[-0.06  0.96 -2.07  1.97  1.70  1.49  0.47 -1.06 -1.20  1.42  0.82 -0.74
 -1.94 -0.42 -0.42 -1.59 -0.11  1.03 -0.40 -0.01  0.50 -3.61  0.47 -2.17
 -0.51 -1.60 -1.99  1.40 -3.43  1.15 -1.58  0.36  1.09  3.71  1.03 -1.41
  0.59 -3.52 -1.89 -0.43 -0.58 -0.39 -1.12  3.77  2.27  0.73 -4.80 -4.69
 -0.52 -0.37  2.11  0.00  0.59 -2.16 -1.97]
T/S
[-0.09  0.49 -1.33  0.81  0.24  1.14  0.52 -0.04 -1.47  0.46  0.52 -0.58
 -1.18  0.05 -0.02 -0.87 -0.10  0.44  0.13  0.62  0.78 -0.44 -0.34 -0.98
 -0.77 -0.35 -0.83  2.95 -1.82  1.21 -1.40 -0.52  0.24  1.32  0.73 -0.79
 -0.03 -1.39 -1.19 -0.38 -0.80 -0.47  0.04  1.70  0.92  0.49 -2.38 -2.24
 -1.03  0.26  0.78 -0.71  0.42 -0.56 -1.18]
T/K
[-0.02  0.86 -2.81  1.42  1.06  0.53  0.19 -1.29 -0.88  1.01  0.72 -0.15
  0.14 -0.01 -0.41 -1.86  2.24  1.33  0.36 -0.16  1.33 -3.33  0.00 -1.89
 -0.48  0.26 -0.81  1.35 -1.76  0.93  0.65  1.82  2.92  4.00 -1.60 -2.52
  2.04 -4.68 -0.97 -1.46  0.54 -0.14 -0.49  3.60  1.32  0.68 -4.78 -4.59
  0.42 -0.59  1.39 -0.39  0.39 -2.21 -0.75]
T/S
[-0.05  0.44 -1.99  0.45  0.08  0.71  0.26 -0.87 -1.13  0.20  0.14 -0.75
 -1.64  0.65  0.27 -0.72  0.85  1.03  0.49  0.76  1.13 -0.23 -0.73 -0.81
 -0.27  1.23 -0.88  3.34 -1.59  2.04 -1.54  0.05  0.97  1.67 -0.49 -2.34
  0.81 -1.74 -1.19 -0.50 -0.86 -0.25  0.54  2.66  1.27  0.38 -2.68 -3.04
 -0.27  0.31  0.92 -0.50  0.73 -0.26 -1.19]
T/K
[ 0.48  0.49  2.10  0.30 -0.19 -1.84  0.36  0.53  0.63 -0.07 -0.04  0.60
  0.63 -2.37 -0.33  0.54 -3.31 -0.18 -0.94  0.29 -1.11 -1.67  1.18 -0.05
 -0.32 -4.32 -0.93 -4.35 -0.45 -2.38 -0.95 -1.14 -1.76 -0.11  2.87  1.68
 -2.48  1.02  0.01  1.07  0.10 -0.55  1.04 -2.16  0.71 -0.55  1.91  2.90
  0.28 -0.22  0.58  1.96 -0.55 -0.56 -0.60]
X/H
[ 1.35  0.67  1.53 -0.04  0.87 -3.36 -1.67 -1.21  3.54  0.64 -2.18  1.78
  2.00 -1.83  0.33  0.30 -1.87  1.23  0.27  1.84 -1.66 -5.07  0.24 -0.83
  0.67 -0.87 -0.07 -8.16 -0.92 -2.36  0.21 -0.41 -0.35  1.30  3.41  0.46
 -0.64  1.06 -0.38  2.55  0.45 -1.52  1.17 -2.63  1.37 -0.50  2.42  0.86
  0.61 -1.15  0.77  2.74 -0.75 -0.64  0.17]
U/M
[-0.60  0.92 -1.63  1.05  1.33  1.75  0.94 -0.75 -1.23  0.61  1.00 -0.92
 -1.67 -0.27 -0.57 -1.39  0.37  0.67  0.12  0.01  1.19 -2.11  0.48 -1.86
 -1.06 -0.97 -1.20  2.51 -2.27  0.94 -0.33  1.32  1.27  3.40 -0.73 -1.61
  1.03 -3.55 -1.00 -1.20 -0.09 -0.20 -1.28  3.61  1.61  0.27 -4.15 -3.87
 -0.35 -0.53  1.42 -0.70  0.58 -1.52 -1.19]
T/S
[ 0.70 -0.45  1.88  0.41  0.96  0.29 -0.91  0.57  1.22  0.88 -0.15  0.66
 -0.77 -0.94  0.08  0.54 -1.63 -1.34 -1.31  0.06 -2.11 -1.38  0.84  0.11
  0.33 -1.62 -0.54 -4.47 -0.25 -1.65 -1.30 -0.62 -1.49 -1.20  2.67  2.77
 -1.68  1.94  0.53  1.60  0.14 -0.04 -1.04 -1.21 -0.18 -0.08  1.83  1.35
  0.03 -0.21  0.36  1.45 -0.48 -0.28  0.06]
X/H
[-0.18  0.04 -1.12  0.89  0.25  1.70  0.78  0.19 -1.20  0.25  0.80 -0.32
  0.60  0.13 -0.30 -0.88  0.31  0.09  0.10 -0.60 -0.53 -0.74 -0.24 -0.70
 -0.90 -0.89 -0.02  2.46 -1.26  0.20  0.18 -0.07 -0.22  0.78 -0.10  0.47
  0.37 -1.57 -1.38 -0.68 -0.53 -0.12 -1.05  0.73  0.31  0.68 -2.38 -1.54
 -0.55 -0.05  0.36 -1.07  0.11 -0.68 -0.53]
T/K
[ 1.15  0.21  1.03  0.35  0.52 -2.65 -1.29 -0.87  2.70  1.02 -1.10  1.71
  1.59 -1.59  0.07 -0.22 -0.79  0.29 -0.24  0.68 -1.15 -4.34  0.71 -0.61
  0.58 -1.30 -0.41 -7.69 -0.35 -1.90  0.28  0.74  0.27  1.06  1.97  0.57
 -0.56  0.13  0.31  1.61  1.09 -0.17  0.77 -0.95  0.74 -0.13  1.41  0.72
  1.32 -0.96  0.88  2.35 -0.82 -1.13  0.23]
U/A
[ 1.75  0.10 -0.46  1.66 -0.46 -3.90 -1.83 -1.06  1.85  1.77 -1.32  1.83
  3.15 -1.08  0.82 -1.98  0.35  1.13 -0.28  1.04 -0.22 -5.25 -0.31 -0.78
  0.72 -1.35 -1.07 -7.03 -1.55 -1.26 -0.32  0.42  1.52  1.36  2.53 -0.18
 -0.70 -1.44 -0.26  1.71  0.63 -1.23  2.98 -0.31  1.28  1.75 -0.24  0.22
  1.86 -0.20  1.08  2.46 -0.54 -2.08  0.01]
U/A
[ 0.84  0.36 -2.13  1.75  0.89 -0.50  0.00 -1.24 -0.07  1.13 -0.54  0.25
  0.43 -0.52 -0.08 -1.99 -1.01  2.21  0.68  1.57 -0.14 -4.41 -1.41 -2.38
 -0.41 -0.96 -1.06 -0.09 -3.87  0.52 -1.65 -1.18  0.52  3.16  3.19 -1.14
 -0.13 -2.31 -2.60  1.26 -1.48 -2.04  1.11  1.51  2.66  0.91 -3.42 -3.56
 -0.60 -0.45  1.95  0.47  0.26 -1.62 -1.75]
T/S
[-0.35  0.96 -0.86  0.61  0.67  0.38  0.98 -0.49 -0.51 -0.13  0.33 -0.56
 -0.52 -0.77 -0.63 -0.46 -0.25  0.76  0.46 -0.05  0.25 -1.56  0.36 -1.07
 -0.85 -1.02 -0.16  1.32 -1.35  0.07  0.79  0.21  0.39  2.06 -0.44 -0.94
  0.59 -1.89 -0.99 -0.77 -0.09 -0.35 -0.49  0.89  0.99 -0.44 -2.15 -1.76
 -0.45 -0.33  0.80 -0.60  0.27 -0.96 -0.49]
T/E
[ 0.18  0.11  0.52  0.60 -0.09  0.40  0.79  0.80 -0.58 -0.14  0.49  0.01
  0.44 -1.12 -0.29 -0.03 -2.36 -0.08 -0.32  0.19 -1.36 -0.48  0.19 -0.34
 -0.55 -2.84 -0.42  0.54 -1.63 -0.86 -1.34 -1.85 -1.72 -0.38  2.54  1.80
 -1.56  0.61 -0.99  0.76 -1.19 -0.87 -0.08 -1.30  0.49  0.04 -0.53  0.94
 -0.96  0.04  0.28 -0.41 -0.07 -0.18 -1.11]
X/H
[ 0.31  0.35  1.78  0.85 -0.71 -2.34  1.37  1.43 -0.48 -0.43  1.27  0.88
  3.60 -2.64 -0.79 -0.34 -2.81 -0.11 -1.19 -1.40 -1.30 -0.78  1.78 -0.11
 -0.92 -6.41 -0.20 -3.66 -0.43 -3.53  1.55 -0.48 -0.80  0.05  1.24  2.30
 -2.13 -0.69  0.17 -0.18  0.91 -0.16  1.11 -2.90  0.20 -0.04  0.97  4.06
  0.61 -0.48 -0.09 -0.06 -0.54 -1.51  0.07]
X/F
[-0.96  0.42 -0.58  0.01  0.26  1.55  0.88 -0.20 -1.76  0.31  1.01 -1.51
 -4.09 -0.08 -0.38 -0.03  0.44 -0.32 -0.60  0.13  2.54  1.72  0.63  0.06
 -0.47 -0.24 -1.69  3.70 -0.51  2.03 -1.86  0.56  0.43  1.24 -1.52 -2.05
 -0.10 -1.70  0.27 -1.71 -0.01  0.86  0.08  3.69  0.65 -0.41 -2.18 -1.43
 -0.07  0.40  0.79 -0.59  1.02 -0.61 -1.35]
T/K
[ 0.69  0.68  1.42 -0.62  0.55 -2.62 -0.95 -0.86  3.06 -0.57 -1.53  1.45
  2.81 -1.46  0.04  0.95 -1.42  0.86  1.07  0.67 -1.67 -3.19  0.15 -0.56
  0.49  0.00  1.45 -6.34  0.65 -2.60  2.39 -0.08 -0.25  0.16  1.44  0.76
  0.38  1.36 -0.02  1.74  0.69 -1.01 -0.06 -3.48  0.23 -0.88  2.75  1.79
  0.55 -1.36 -0.07  1.27 -0.56  0.22  1.35]
U/D
[ 1.00 -0.07  1.55  1.09  0.07 -0.82 -0.88  0.57  0.57  0.96 -0.44  0.66
 -0.77 -1.69  0.07 -0.17 -3.24 -0.22 -1.34  1.13 -1.83 -2.21  0.23 -0.20
  0.02 -3.15 -2.57 -3.40 -2.38 -1.25 -3.27 -1.55 -2.42 -0.90  5.22  2.24
 -3.09  1.88 -0.82  2.52 -1.11 -1.01  0.75 -1.02  1.19  0.49  1.10  1.16
 -0.37  0.22  0.83  1.43 -0.40 -0.66 -1.63]
X/H
[ 0.60  0.61 -3.23  1.74  0.33 -0.27  0.14 -1.28 -0.87  0.76 -0.40 -0.13
  1.38  0.38  0.26 -2.54  0.65  2.58  1.25  1.21  0.57 -3.77 -1.74 -2.41
 -0.63  0.31 -0.86  2.74 -3.76  1.66 -0.85 -0.45  1.48  3.24  1.46 -2.20
  1.15 -3.18 -3.01  0.27 -1.43 -1.99  1.59  2.14  2.51  1.47 -4.79 -4.57
 -0.80 -0.06  1.66 -0.68  0.46 -1.41 -1.44]
T/S
[ 0.04  0.92 -2.96  1.87  0.93  1.40  1.28 -0.34 -1.59  0.08  0.76 -0.47
  1.78 -0.36 -0.54 -1.97 -0.32  1.64  1.17 -0.09 -0.72 -3.10 -1.04 -2.62
 -1.43 -1.51  0.16  4.43 -3.70  0.37  0.85 -0.62  0.26  3.05  1.00 -0.37
  1.32 -3.19 -2.96 -0.22 -1.62 -1.77 -1.02  0.89  2.22  0.90 -4.99 -4.02
 -1.73 -0.74  1.02 -1.89  0.36 -1.24 -1.28]
T/E
[ 1.58 -1.65  1.22  2.47 -0.38  1.28 -0.78  2.09 -0.45  2.25  1.25  0.92
  0.44 -0.62  0.36 -1.33 -1.83 -2.09 -2.44 -0.64 -2.75 -1.54  0.12  0.86
 -0.65 -4.10 -1.94 -2.86 -2.38 -1.52 -3.74 -1.56 -1.75 -2.47  4.69  4.62
 -3.69  1.39 -0.23  2.27 -0.76 -0.50 -0.25 -0.82  0.02  2.25  0.24  1.67
 -0.11  0.95  0.13  1.15 -0.90 -1.25 -1.46]
X/F
[-0.62  1.28 -1.28  0.76  1.63  1.43  0.97 -0.79 -0.71  0.32  0.96 -0.46
 -1.08 -0.91 -0.89 -0.49  0.16  1.08  0.52 -0.29  0.07 -2.77  0.95 -1.93
 -1.14 -1.37 -0.79  0.87 -1.74 -0.01  0.96  1.00  1.17  3.60 -1.48 -1.52
  1.43 -2.97 -0.99 -1.16  0.46 -0.16 -1.96  2.12  1.46 -0.59 -3.47 -3.57
 -0.49 -1.41  1.42 -0.26  0.61 -1.59 -0.63]
T/E
[ 0.01 -0.05  2.58  0.29  0.43  0.85  0.42  1.51 -0.08  0.18  1.14  0.11
 -1.44 -1.92 -0.70  0.85 -2.90 -1.69 -1.53 -0.66 -1.96 -0.01  1.71  0.27
 -0.24 -4.16 -0.85 -2.30 -0.40 -2.02 -1.10 -0.96 -2.15 -0.95  1.82  2.69
 -2.29  1.44  0.63  0.46  0.20  0.47 -1.46 -1.41 -0.23 -0.63  1.49  2.32
 -0.14 -0.26  0.18  0.36 -0.36 -0.38 -0.44]
X/F
[ 0.23 -0.44  2.10  1.51  0.13  0.15  0.66  1.39 -0.87  1.72  1.87 -0.01
 -2.34 -2.13 -0.30 -0.61 -2.37 -1.86 -3.07 -0.93 -0.68 -0.68  2.05  0.55
 -0.39 -5.59 -2.69 -3.36 -1.11 -1.80 -2.83 -0.34 -1.19 -0.72  2.10  2.27
 -3.61 -0.66  1.14  0.10  0.71  0.93  0.36  0.76  0.24  0.45  0.34  2.16
  0.78 -0.21  0.94  1.20 -0.25 -1.91 -1.44]
X/F
[-1.15 -0.40  0.43 -1.03  0.13  1.20 -0.96 -0.97 -1.36  2.31  1.13 -1.96
 -8.16  0.99  0.28  0.41  3.45 -2.07 -2.42 -0.11  5.17  3.67  1.85  1.80
  0.98  2.17 -3.49  0.89  2.51  3.64 -3.65  3.33  2.35  1.17 -4.55 -4.27
 -0.37 -2.29  3.43 -2.73  2.37  3.75  0.73  8.16 -0.96 -0.32 -0.96 -1.88
  2.79  1.19  1.03  1.42  1.22 -1.10 -1.01]
T/K
